Here is a tiny trained network, its code and every weight. The questions are about switching its units off for an input and a target symbol, where a switched-off unit gives its printed mean instead of its output.

import numpy as np


def w(rows, s, z=0):
    codes = np.array(rows[::2]) - 128.0
    scale = np.full(codes.shape[1], s)
    scale[-1] = z or s
    return codes * scale


def softmax(a):
    e = np.exp(a - a.max(-1, keepdims=True))
    return e / e.sum(-1, keepdims=True)


def log_softmax(a):
    a = a - a.max(-1, keepdims=True)
    return a - np.log(np.exp(a).sum(-1, keepdims=True))


def net(x, mask):
    ids = ['γδζηλμξπστφψ'.index(c) for c in x.split()]
    T = len(ids)
    res = E[ids] + P[:T]
    u = 0
    for l in range(3):
        r = res
        for j in range(3):
            rows = slice(2 * j, 2 * j + 2)
            q, k, v = (r @ M[l][rows].T for M in (Q, K, V))
            z = softmax(np.where(np.tri(T) > 0, q @ k.T / 2**0.5, -1e9)) @ v
            o = O[l][rows]
            res = res + np.where(mask[u + j], z, o[:, -1]) @ o[:, :-1]
        u += 3
    return log_softmax(res[-1] @ U[:, :-1].T + U[:, -1])


Q, K, V, O = {}, {}, {}, {}
E = w([
[42,66,98,123],'γ',
[33,193,85,174],'δ',
[191,209,48,139],'ζ',
[129,105,109,113],'η',
[125,127,117,126],'λ',
[165,82,124,106],'μ',
[6,125,62,87],'ξ',
[193,98,113,103],'π',
[204,146,11,197],'σ',
[148,111,127,74],'τ',
[156,173,201,118],'φ',
[148,72,84,97],'ψ',
],0.015)
P = w([
[2,81,151,8],'0',
[43,114,122,47],'1',
[68,119,119,61],'2',
[95,113,111,95],'3',
[123,112,114,117],'4',
[142,125,116,119],'5',
[165,123,121,139],'6',
[180,136,117,139],'7',
[197,133,109,154],'8',
],0.0065)
Q[0] = w([
[90,254,141,160],'L0H1',
[155,85,182,39],'L0H1',
[94,145,169,9],'L0H2',
[67,223,123,103],'L0H2',
[149,164,122,76],'L0H3',
[225,75,108,28],'L0H3',
],0.0087)
K[0] = w([
[168,203,103,156],'L0H1',
[73,119,158,116],'L0H1',
[106,129,251,102],'L0H2',
[130,219,181,151],'L0H2',
[150,114,106,107],'L0H3',
[188,172,161,151],'L0H3',
],0.012)
V[0] = w([
[79,72,82,131],'L0H1',
[254,204,55,172],'L0H1',
[216,177,93,199],'L0H2',
[169,43,181,39],'L0H2',
[11,113,124,139],'L0H3',
[157,194,133,116],'L0H3',
],0.0058)
O[0] = w([
[203,113,164,139,207],'L0H1',
[190,246,75,127,3],'L0H1',
[31,171,175,20,36],'L0H2',
[54,1,172,222,150],'L0H2',
[71,250,104,98,221],'L0H3',
[195,100,71,114,87],'L0H3',
],0.006,0.0056)
Q[1] = w([
[176,48,82,99],'L1H1',
[87,205,177,198],'L1H1',
[8,185,185,122],'L1H2',
[218,102,130,88],'L1H2',
[111,195,117,181],'L1H3',
[157,95,102,28],'L1H3',
],0.011)
K[1] = w([
[127,101,5,93],'L1H1',
[196,106,215,171],'L1H1',
[101,150,218,150],'L1H2',
[183,147,81,122],'L1H2',
[139,158,87,102],'L1H3',
[102,49,209,86],'L1H3',
],0.013)
V[1] = w([
[99,168,215,141],'L1H1',
[93,100,1,86],'L1H1',
[74,137,107,174],'L1H2',
[225,92,121,64],'L1H2',
[60,145,194,49],'L1H3',
[119,89,104,84],'L1H3',
],0.0068)
O[1] = w([
[225,160,130,57,102],'L1H1',
[26,23,123,216,255],'L1H1',
[167,166,41,202,200],'L1H2',
[3,101,162,41,42],'L1H2',
[15,53,228,75,208],'L1H3',
[112,71,81,229,209],'L1H3',
],0.0049,0.0035)
Q[2] = w([
[141,64,212,120],'L2H1',
[57,166,156,118],'L2H1',
[37,155,10,140],'L2H2',
[139,97,241,77],'L2H2',
[129,231,118,94],'L2H3',
[85,71,238,149],'L2H3',
],0.012)
K[2] = w([
[135,99,184,143],'L2H1',
[80,163,121,49],'L2H1',
[246,182,149,81],'L2H2',
[16,90,152,99],'L2H2',
[234,157,150,147],'L2H3',
[60,65,95,140],'L2H3',
],0.012)
V[2] = w([
[130,99,178,236],'L2H1',
[241,161,54,84],'L2H1',
[73,119,158,145],'L2H2',
[218,178,178,146],'L2H2',
[150,170,78,118],'L2H3',
[129,113,3,71],'L2H3',
],0.0064)
O[2] = w([
[144,163,127,135,190],'L2H1',
[88,62,144,84,2],'L2H1',
[77,138,132,83,166],'L2H2',
[121,198,143,199,42],'L2H2',
[137,48,107,31,58],'L2H3',
[254,72,113,118,135],'L2H3',
],0.0069,0.0076)
U = w([
[158,134,164,162,148],'γ',
[175,150,145,251,158],'δ',
[133,120,147,160,53],'ζ',
[119,122,140,155,38],'η',
[122,127,141,143,70],'λ',
[139,156,224,144,254],'μ',
[58,24,141,132,154],'ξ',
[131,124,143,155,72],'π',
[148,101,59,126,108],'σ',
[128,94,135,200,187],'τ',
[50,191,84,118,83],'φ',
[113,127,113,148,74],'ψ',
],0.011,0.0056)

Each question gives the input, a string of symbols that net reads in full, and the target symbol t.
The units are the heads (2 rows each of Q, K, V and O). Each row of codes is followed by its name. A weight is (code - 128) times the scale printed after its matrix; where a second scale follows, it is the last column's (O and U).
mask holds one flag per head, layer by layer. A switched-off head (its flag False) gives its mean, the last column of its rows in O, instead of its output. The means were averaged over made-up inputs and are rounded, as every weight is.
A unit's drop is (log p(t) with every unit on - log p(t) with that unit switched off) / (log p(t) with every unit on - log p(t) with every unit switched off).
The circuit of an input: a set's keep is (log p(t) with only the set's units on - log p(t) with every unit switched off) / (log p(t) with every unit on - log p(t) with every unit switched off). Starting from all 9 units, units are removed one at a time, each time the one whose removal leaves the highest keep (on an exact tie, the one counted first), for as long as the keep stays at least 0.8.
circuit, biggest first: the units of the circuit, biggest drop first
most important unit: the unit with the biggest drop
heads that matter: for each layer, one digit per head in row order, 1 if its drop is at least 0.15 and else 0, layers parted by /
drop when u is switched off: that unit's drop, to one decimal
input ξ ξ γ γ φ μ ξ, target φ: heads that matter -> 011 / 100 / 001
input φ γ σ η μ γ ξ γ γ, target δ: circuit, biggest first -> (L2H2; L1H3; L0H1)
input φ ξ γ σ ψ ζ, target σ: most important unit -> L0H1
input ξ ζ γ γ γ, target δ: circuit, biggest first -> (L0H1; L2H1; L2H2; L1H3)
input σ σ γ σ ξ, target σ: circuit, biggest first -> (L2H3; L0H1)
input ψ ξ ζ, target σ: circuit, biggest first -> (L2H3; L0H1)
input λ φ ψ γ π, target ξ: heads that matter -> 001 / 010 / 010
input ψ ψ φ γ γ τ, target ξ: heads that matter -> 001 / 010 / 010
input ξ γ λ γ μ, target ξ: circuit, biggest first -> (L2H2; L0H1)
input γ ζ γ τ, target ξ: circuit, biggest first -> (L2H2; L0H1)
input γ γ γ γ γ γ γ δ, target φ: circuit, biggest first -> (L0H2; L0H3)
input σ τ σ γ γ ξ γ φ σ, target φ: circuit, biggest first -> (L0H2; L2H3)
input λ ξ γ γ γ σ γ ξ, target σ: circuit, biggest first -> (L2H3; L0H1; L0H3; L1H3)
input τ σ ψ δ ξ φ φ ξ, target φ: most important unit -> L0H1
input γ τ σ τ γ λ σ, target σ: drop when L0H1 is switched off -> 0.4
input ψ γ φ γ σ, target φ: drop when L2H1 is switched off -> 0.0
input γ η φ φ γ ψ, target ξ: drop when L1H2 is switched off -> 0.2
